Here is a tiny trained network, its code and every weight. The questions are about switching its units off for an input and a class, where a switched-off unit gives its printed mean instead of its output.

import numpy as np


def w(rows, s, z=0):
    codes = np.array(rows[::2]) - 128.0
    scale = np.full(codes.shape[1], s)
    scale[-1] = z or s
    return codes * scale


def f(y):
    return np.maximum(y, 0)


def log_softmax(a):
    a = a - a.max(-1, keepdims=True)
    return a - np.log(np.exp(a).sum(-1, keepdims=True))


def net(x, mask):
    res = np.array(x, float).reshape(1, 4) / 4 @ E
    y = f(res @ A[0][:, :-1].T + A[0][:, -1])
    res = res + np.where(mask, y, B[0][:, -1]) @ B[0][:, :-1]
    return log_softmax(res[-1] @ U[:, :-1].T + U[:, -1])


A, B = {}, {}
E = w([
[174,231,187,105,220,217,125,76],'x0',
[128,125,113,121,124,121,125,119],'x1',
[87,200,141,125,75,152,205,184],'x2',
[64,78,140,193,71,156,158,2],'x3',
],0.0095)
A[0] = w([
[125,174,145,115,83,189,149,145,136],'n0',
[98,188,76,116,63,129,204,144,125],'n1',
[142,145,180,113,149,135,87,125,252],'n2',
[150,206,167,146,156,96,151,102,208],'n3',
[122,196,111,97,167,129,137,69,37],'n4',
[56,208,154,195,108,128,98,203,180],'n5',
[174,165,119,102,171,71,147,136,241],'n6',
[111,54,95,126,42,61,143,171,181],'n7',
[137,100,134,115,194,139,74,98,139],'n8',
[125,70,156,130,72,98,94,163,28],'n9',
[176,194,223,129,147,157,93,94,168],'n10',
[147,165,78,117,170,111,102,193,21],'n11',
[135,91,126,146,165,78,99,122,165],'n12',
[104,148,143,99,92,142,211,127,115],'n13',
[133,132,206,67,134,143,160,95,101],'n14',
[121,104,150,103,91,87,117,158,75],'n15',
[63,127,169,165,47,188,182,18,170],'n16',
[144,79,77,156,126,123,8,89,182],'n17',
[151,173,117,96,129,125,98,170,54],'n18',
[157,117,133,127,149,149,118,208,76],'n19',
],0.011,0.0023)
B[0] = w([
[93,147,131,113,161,90,104,182,186],'n0',
[199,176,196,138,195,85,95,107,208],'n1',
[131,112,182,147,81,93,106,148,180],'n2',
[110,105,179,103,80,196,134,183,195],'n3',
[100,103,136,50,122,109,163,123,181],'n4',
[255,148,131,132,112,99,84,161,196],'n5',
[131,134,126,201,61,123,137,121,190],'n6',
[111,88,155,105,36,122,167,132,250],'n7',
[133,177,116,73,149,109,105,205,179],'n8',
[179,73,107,47,101,99,124,130,181],'n9',
[70,113,167,84,19,127,115,128,225],'n10',
[217,110,31,104,136,204,105,115,192],'n11',
[143,186,128,58,142,142,99,206,166],'n12',
[149,228,126,118,112,77,86,126,185],'n13',
[141,38,86,80,42,154,118,100,174],'n14',
[112,23,155,70,67,122,138,94,169],'n15',
[237,83,67,151,150,144,87,103,255],'n16',
[192,196,103,151,141,58,81,173,194],'n17',
[141,97,64,155,63,206,140,44,180],'n18',
[104,121,6,219,153,189,106,87,180],'n19',
],0.0064,0.013)
U = w([
[183,65,4,154,138,205,117,62,95],'0',
[93,58,165,2,79,108,124,125,77],'1',
[135,104,149,147,110,108,40,162,255],'2',
[164,200,142,81,160,22,55,160,122],'3',
[67,131,74,92,163,109,151,166,175],'4',
[30,140,130,197,237,114,132,108,43],'5',
],0.0072,0.0041)

Each question gives the input, the list of numbers given to net, and the class t.
The units are the neurons (one row each of A and B). Each row of codes is followed by its name. A weight is (code - 128) times the scale printed after its matrix; where a second scale follows, it is the last column's (A, B and U).
mask holds one flag per neuron, in row order. A switched-off neuron (its flag False) gives its mean, the last column of its row in B, instead of its output. The means were averaged over made-up inputs and are rounded, as every weight is.
A unit's drop is (log p(t) with every unit on - log p(t) with that unit switched off) / (log p(t) with every unit on - log p(t) with every unit switched off).
The circuit of an input: a set's keep is (log p(t) with only the set's units on - log p(t) with every unit switched off) / (log p(t) with every unit on - log p(t) with every unit switched off). Starting from the 12 units with the biggest drops (on a tie, the unit counted first), units are removed one at a time, each time the one whose removal leaves the highest keep (on an exact tie, the one counted first), for as long as the keep stays at least 0.8.
units of the circuit, in order: the units of the circuit, biggest drop first
top k neurons: the k neurons with the biggest drops, biggest first
drop of u: that unit's drop, to one decimal
input [7,7,8,3], class 3: units of the circuit, in order -> n13
input [-4,-1,-7,1], class 3: units of the circuit, in order -> n17, n12
input [7,3,5,-4], class 1: units of the circuit, in order -> n10, n3
input [3,3,5,-5], class 0: units of the circuit, in order -> n18, n11
input [8,4,-4,6], class 1: top 2 neurons -> n10, n4
input [7,-7,-5,0], class 1: units of the circuit, in order -> n10, n4
input [6,-5,-6,-4], class 1: top 3 neurons -> n10, n16, n4
input [6,2,-7,2], class 3: top 3 neurons -> n17, n8, n7
input [-4,7,-6,-7], class 0: top 3 neurons -> n11, n19, n18
input [-8,-2,-3,-8], class 0: units of the circuit, in order -> n19, n11
input [7,5,-1,-6], class 1: top 3 neurons -> n10, n16, n4
input [4,-2,-8,-2], class 3: top 2 neurons -> n17, n8
input [6,6,-1,-6], class 0: top 4 neurons -> n11, n18, n19, n7
input [8,-2,7,-2], class 1: units of the circuit, in order -> n10
input [5,-3,7,2], class 3: units of the circuit, in order -> n13, n1
input [-4,-4,-5,-1], class 3: units of the circuit, in order -> n17, n12
input [-4,-6,-7,2], class 3: units of the circuit, in order -> n17, n12
input [8,-7,-5,-2], class 1: units of the circuit, in order -> n10, n4
input [6,1,3,-5], class 1: top 4 neurons -> n10, n16, n4, n3
input [-6,-2,-8,6], class 3: units of the circuit, in order -> n17
input [6,-2,-4,-8], class 0: drop of n19 -> 0.3
input [-2,-2,8,7], class 3: drop of n13 -> 0.4
input [4,-2,-1,-7], class 0: drop of n11 -> 0.2
